Here is a tiny trained network, its code and every weight. The questions are about switching its units off for an input and a class, where a switched-off unit gives its printed mean instead of its output.

import numpy as np


def w(rows, s, z=0):
    codes = np.array(rows[::2]) - 128.0
    scale = np.full(codes.shape[1], s)
    scale[-1] = z or s
    return codes * scale


def norm(h):
    return h / np.sqrt((h * h).mean(-1, keepdims=True) + 1e-5)


def f(y):
    return np.maximum(y, 0)


def log_softmax(a):
    a = a - a.max(-1, keepdims=True)
    return a - np.log(np.exp(a).sum(-1, keepdims=True))


def net(x, mask):
    res = np.array(x, float).reshape(1, 6) / 4 @ E
    u = 0
    for l in range(3):
        y = f(norm(res) @ A[l][:, :-1].T + A[l][:, -1])
        res = res + np.where(mask[u : u + 5], y, B[l][:, -1]) @ B[l][:, :-1]
        u += 5
    return log_softmax(norm(res)[-1] @ U[:, :-1].T + U[:, -1])


A, B = {}, {}
E = w([
[151,243,136,131,224,173,101],'x0',
[204,108,65,158,136,138,215],'x1',
[135,137,115,119,120,107,126],'x2',
[24,155,130,146,205,36,230],'x3',
[175,92,142,240,179,61,47],'x4',
[197,89,155,3,211,68,133],'x5',
],0.0019)
A[0] = w([
[147,255,79,130,228,186,105,32],'0.n1',
[193,109,61,136,129,128,186,14],'0.n2',
[181,121,51,153,146,157,180,4],'0.n3',
[176,118,57,167,155,145,191,31],'0.n4',
[109,154,81,79,111,154,128,49],'0.n5',
],0.005,0.003)
B[0] = w([
[89,2,103,115,31,99,153,252],'0.n1',
[48,109,220,113,115,139,69,166],'0.n2',
[85,173,202,94,117,124,67,161],'0.n3',
[55,143,214,101,136,113,51,176],'0.n4',
[110,168,124,115,144,165,183,152],'0.n5',
],0.0068,0.0027)
A[1] = w([
[87,195,166,255,61,180,164,100],'1.n1',
[133,116,125,184,184,95,54,108],'1.n2',
[156,55,132,175,101,74,125,144],'1.n3',
[185,97,163,70,209,108,126,97],'1.n4',
[115,146,57,190,76,154,122,1],'1.n5',
],0.0049,0.0025)
B[1] = w([
[122,90,79,1,248,116,109,246],'1.n1',
[87,169,181,139,138,193,203,187],'1.n2',
[87,102,106,107,78,200,180,252],'1.n3',
[67,113,26,85,205,156,123,182],'1.n4',
[186,91,46,17,182,134,131,164],'1.n5',
],0.0047,0.0029)
A[2] = w([
[254,133,105,98,77,201,36,41],'2.n1',
[82,156,170,98,116,104,52,5],'2.n2',
[89,163,124,91,145,143,191,249],'2.n3',
[62,146,76,95,149,199,128,185],'2.n4',
[142,100,155,204,186,173,141,87],'2.n5',
],0.0058,0.0023)
B[2] = w([
[46,189,106,242,170,23,206,172],'2.n1',
[103,107,254,166,166,138,33,152],'2.n2',
[156,163,102,228,109,127,97,231],'2.n3',
[208,112,184,111,126,124,112,255],'2.n4',
[228,202,176,108,75,205,200,137],'2.n5',
],0.0057,0.0062)
U = w([
[33,142,249,107,140,164,8,106],'0',
[172,110,117,157,112,132,130,253],'1',
[62,6,59,108,8,119,154,63],'2',
[47,237,38,232,207,49,199,48],'3',
[191,100,26,16,254,155,92,10],'4',
[227,193,154,139,72,214,194,84],'5',
],0.0067,0.0052)

Each question gives the input, the list of numbers given to net, and the class t.
The units are the neurons (one row each of A and B). Each row of codes is followed by its name. A weight is (code - 128) times the scale printed after its matrix; where a second scale follows, it is the last column's (A, B and U).
mask holds one flag per neuron, layer by layer. A switched-off neuron (its flag False) gives its mean, the last column of its row in B, instead of its output. The means were averaged over made-up inputs and are rounded, as every weight is.
A unit's drop is (log p(t) with every unit on - log p(t) with that unit switched off) / (log p(t) with every unit on - log p(t) with every unit switched off).
The circuit of an input: a set's keep is (log p(t) with only the set's units on - log p(t) with every unit switched off) / (log p(t) with every unit on - log p(t) with every unit switched off). Starting from the 12 units with the biggest drops (on a tie, the unit counted first), units are removed one at a time, each time the one whose removal leaves the highest keep (on an exact tie, the one counted first), for as long as the keep stays at least 0.8.
units of the circuit, in order: the units of the circuit, biggest drop first
unit that matters most: the unit with the biggest drop
top k neurons: the k neurons with the biggest drops, biggest first
k most important neurons of layer l: the k neurons of layer l with the biggest drops, biggest first
input [6,4,0,-4,-2,-5], class 2: units of the circuit, in order : (0.n1)
input [-5,-3,0,4,5,7], class 4: top 2 neurons : (1.n4, 0.n1)
input [7,-5,-1,-1,8,0], class 5: units of the circuit, in order : (1.n2, 2.n5)
input [-7,6,-4,6,8,-3], class 5: units of the circuit, in order : (0.n1, 2.n5, 1.n2)
input [3,-2,1,4,-6,0], class 5: top 4 neurons : (2.n1, 0.n5, 2.n4, 2.n3)
input [-7,7,-3,-8,-7,3], class 3: units of the circuit, in order : (2.n1, 0.n1, 1.n3, 1.n1)
input [-2,3,0,4,-5,-3], class 5: units of the circuit, in order : (2.n4, 0.n1)
input [-6,-5,3,0,2,-8], class 4: units of the circuit, in order : (1.n1, 0.n1, 1.n5, 0.n4)
input [8,8,-6,6,0,5], class 0: top 4 neurons : (0.n4, 0.n3, 0.n2, 2.n1)
input [-2,-3,-4,7,-7,-4], class 3: units of the circuit, in order : (2.n3, 0.n1)
input [1,8,-4,-7,-1,-6], class 0: top 2 neurons : (0.n4, 0.n3)
input [-4,-1,5,6,-7,-4], class 5: top 3 neurons : (2.n1, 2.n4, 0.n1)
input [3,5,-3,4,5,4], class 0: top 2 neurons : (0.n4, 2.n1)
input [-2,-1,2,-2,-3,2], class 5: unit that matters most : 0.n1
input [-5,-5,4,8,-4,-3], class 3: 2 most important neurons of layer 2 : (2.n3, 2.n2)
input [0,4,1,-6,2,5], class 3: top 2 neurons : (2.n1, 1.n1)
input [5,3,2,2,8,7], class 5: top 4 neurons : (1.n2, 1.n1, 2.n5, 1.n3)
input [2,3,-5,-4,8,6], class 5: 2 most important neurons of layer 1 : (1.n2, 1.n1)
input [-7,2,1,-2,-6,-8], class 4: units of the circuit, in order : (1.n1, 0.n1, 1.n5)
input [3,2,3,4,6,-3], class 5: unit that matters most : 1.n2
input [-3,-3,5,-8,-7,-7], class 3: top 2 neurons : (2.n1, 0.n1)
input [8,7,4,-3,8,-2], class 2: top 2 neurons : (0.n1, 1.n3)
input [-7,3,1,5,1,-8], class 4: top 3 neurons : (1.n1, 0.n1, 1.n5)
input [-5,5,6,-8,-6,-7], class 3: top 2 neurons : (2.n1, 0.n1)
input [2,3,-4,-2,5,1], class 5: top 2 neurons : (1.n2, 2.n5)
